Here is a tiny trained network, its code and every weight. The questions are about switching its units off for an input and a class, where a switched-off unit gives its printed mean instead of its output.

import numpy as np


def w(rows, s, z=0):
    codes = np.array(rows[::2]) - 128.0
    scale = np.full(codes.shape[1], s)
    scale[-1] = z or s
    return codes * scale


def f(y):
    return np.maximum(y, 0)


def log_softmax(a):
    a = a - a.max(-1, keepdims=True)
    return a - np.log(np.exp(a).sum(-1, keepdims=True))


def net(x, mask):
    res = np.array(x, float).reshape(1, 8) / 4 @ E
    y = f(res @ A[0][:, :-1].T + A[0][:, -1])
    res = res + np.where(mask, y, B[0][:, -1]) @ B[0][:, :-1]
    return log_softmax(res[-1] @ U[:, :-1].T + U[:, -1])


A, B = {}, {}
E = w([
[11,169,186,126,127,109,97,138,137],'x0',
[131,99,156,136,163,139,110,180,45],'x1',
[119,44,101,145,113,97,69,151,88],'x2',
[182,147,83,87,62,34,79,142,137],'x3',
[147,1,200,35,197,143,172,94,164],'x4',
[123,83,122,107,149,170,4,54,169],'x5',
[202,150,130,50,106,196,143,223,195],'x6',
[192,116,223,116,106,113,56,126,206],'x7',
],0.007)
A[0] = w([
[77,80,108,137,191,148,96,132,92,252],'n0',
[2,140,150,175,183,108,160,79,54,237],'n1',
[177,78,92,136,167,112,195,120,28,177],'n2',
[132,174,61,114,105,129,149,133,127,216],'n3',
[108,106,154,147,171,171,63,171,100,208],'n4',
[155,135,111,164,106,107,91,98,111,85],'n5',
[117,128,93,159,88,69,105,88,114,55],'n6',
[137,125,78,201,95,96,53,138,93,30],'n7',
[127,192,107,160,134,190,161,124,138,140],'n8',
[121,90,163,124,172,147,155,163,146,86],'n9',
[135,111,168,123,139,181,218,124,114,200],'n10',
[134,136,85,149,56,59,106,134,121,192],'n11',
[128,95,139,84,119,103,27,131,140,181],'n12',
[90,141,56,225,92,69,94,149,104,220],'n13',
],0.0093,0.0026)
B[0] = w([
[146,138,122,150,114,119,120,143,77,202],'n0',
[80,174,254,216,105,109,143,55,126,253],'n1',
[166,63,140,132,46,194,31,103,36,213],'n2',
[175,92,91,67,59,136,91,175,116,182],'n3',
[174,151,81,109,80,122,132,188,121,184],'n4',
[84,117,125,134,181,100,93,135,183,158],'n5',
[117,161,152,121,162,85,144,133,151,170],'n6',
[92,155,164,116,160,84,176,131,153,183],'n7',
[153,60,78,91,112,150,60,145,110,178],'n8',
[96,138,166,151,140,106,133,135,119,173],'n9',
[114,125,189,118,138,77,95,107,122,204],'n10',
[143,115,111,129,144,128,131,168,192,195],'n11',
[100,93,91,101,110,103,103,82,125,192],'n12',
[99,169,162,159,131,91,163,162,130,225],'n13',
],0.0091,0.011)
U = w([
[174,83,61,64,84,117,65,106,106,224],'0',
[130,147,143,197,77,159,109,74,1,108],'1',
[109,160,181,123,185,51,192,91,229,107],'2',
[187,172,62,121,75,136,190,219,143,149],'3',
[149,165,82,89,181,249,147,65,188,4],'4',
],0.0092,0.0027)

Each question gives the input, the list of numbers given to net, and the class t.
The units are the neurons (one row each of A and B). Each row of codes is followed by its name. A weight is (code - 128) times the scale printed after its matrix; where a second scale follows, it is the last column's (A, B and U).
mask holds one flag per neuron, in row order. A switched-off neuron (its flag False) gives its mean, the last column of its row in B, instead of its output. The means were averaged over made-up inputs and are rounded, as every weight is.
A unit's drop is (log p(t) with every unit on - log p(t) with that unit switched off) / (log p(t) with every unit on - log p(t) with every unit switched off).
The circuit of an input: a set's keep is (log p(t) with only the set's units on - log p(t) with every unit switched off) / (log p(t) with every unit on - log p(t) with every unit switched off). Starting from the 12 units with the biggest drops (on a tie, the unit counted first), units are removed one at a time, each time the one whose removal leaves the highest keep (on an exact tie, the one counted first), for as long as the keep stays at least 0.8.
units of the circuit, in order: the units of the circuit, biggest drop first
most important unit: the unit with the biggest drop
top k neurons: the k neurons with the biggest drops, biggest first
drop of u: that unit's drop, to one decimal
input [3,-5,-4,-2,-1,8,0,4], class 0: top 3 neurons => (n1; n12; n13)
input [-3,-7,0,7,4,5,-5,-1], class 2: units of the circuit, in order => (n2)
input [-2,-1,-2,4,6,-6,1,-4], class 0: units of the circuit, in order => (n1; n2)
input [-7,8,-8,-2,5,-3,4,2], class 1: top 3 neurons => (n2; n9; n3)
input [-2,-8,-7,-7,7,-4,2,-4], class 1: units of the circuit, in order => (n8; n11)
input [-6,-5,1,3,1,-6,-2,-5], class 0: top 2 neurons => (n2; n1)
input [0,3,-4,7,-1,3,3,-6], class 3: top 3 neurons => (n2; n10; n12)
input [6,-2,1,0,-1,0,6,1], class 0: top 3 neurons => (n1; n13; n7)
input [-2,-7,-2,8,-3,6,-1,-8], class 2: top 3 neurons => (n2; n6; n7)
input [6,-8,7,2,4,8,-4,-7], class 2: top 2 neurons => (n2; n6)
input [6,0,1,2,0,4,1,5], class 0: top 2 neurons => (n1; n12)
input [4,4,-2,8,-8,-7,1,4], class 3: top 2 neurons => (n1; n3)
input [-5,-7,3,3,-7,7,1,-1], class 2: units of the circuit, in order => (n7; n2)
input [1,7,7,-8,2,-5,5,8], class 3: top neuron => (n1)
input [0,0,-2,-4,-2,3,7,-2], class 0: units of the circuit, in order => (n8; n1)
input [-8,-3,-7,-6,5,-2,2,-1], class 0: top 2 neurons => (n1; n8)
input [-4,-8,-1,-3,-4,-6,-5,5], class 2: top 2 neurons => (n2; n4)
input [1,-4,7,3,-5,1,3,2], class 2: top 2 neurons => (n7; n2)
input [6,7,3,-3,0,7,6,5], class 0: drop of n12 => 0.3
input [0,-7,8,4,-6,-7,-1,5], class 2: most important unit => n7
input [3,-5,-6,6,5,-7,5,-2], class 3: drop of n2 => 0.4
input [3,-1,-6,6,-3,1,-5,-4], class 2: drop of n3 => 0.0
input [6,6,-4,-1,-2,-4,7,8], class 3: drop of n1 => 1.2
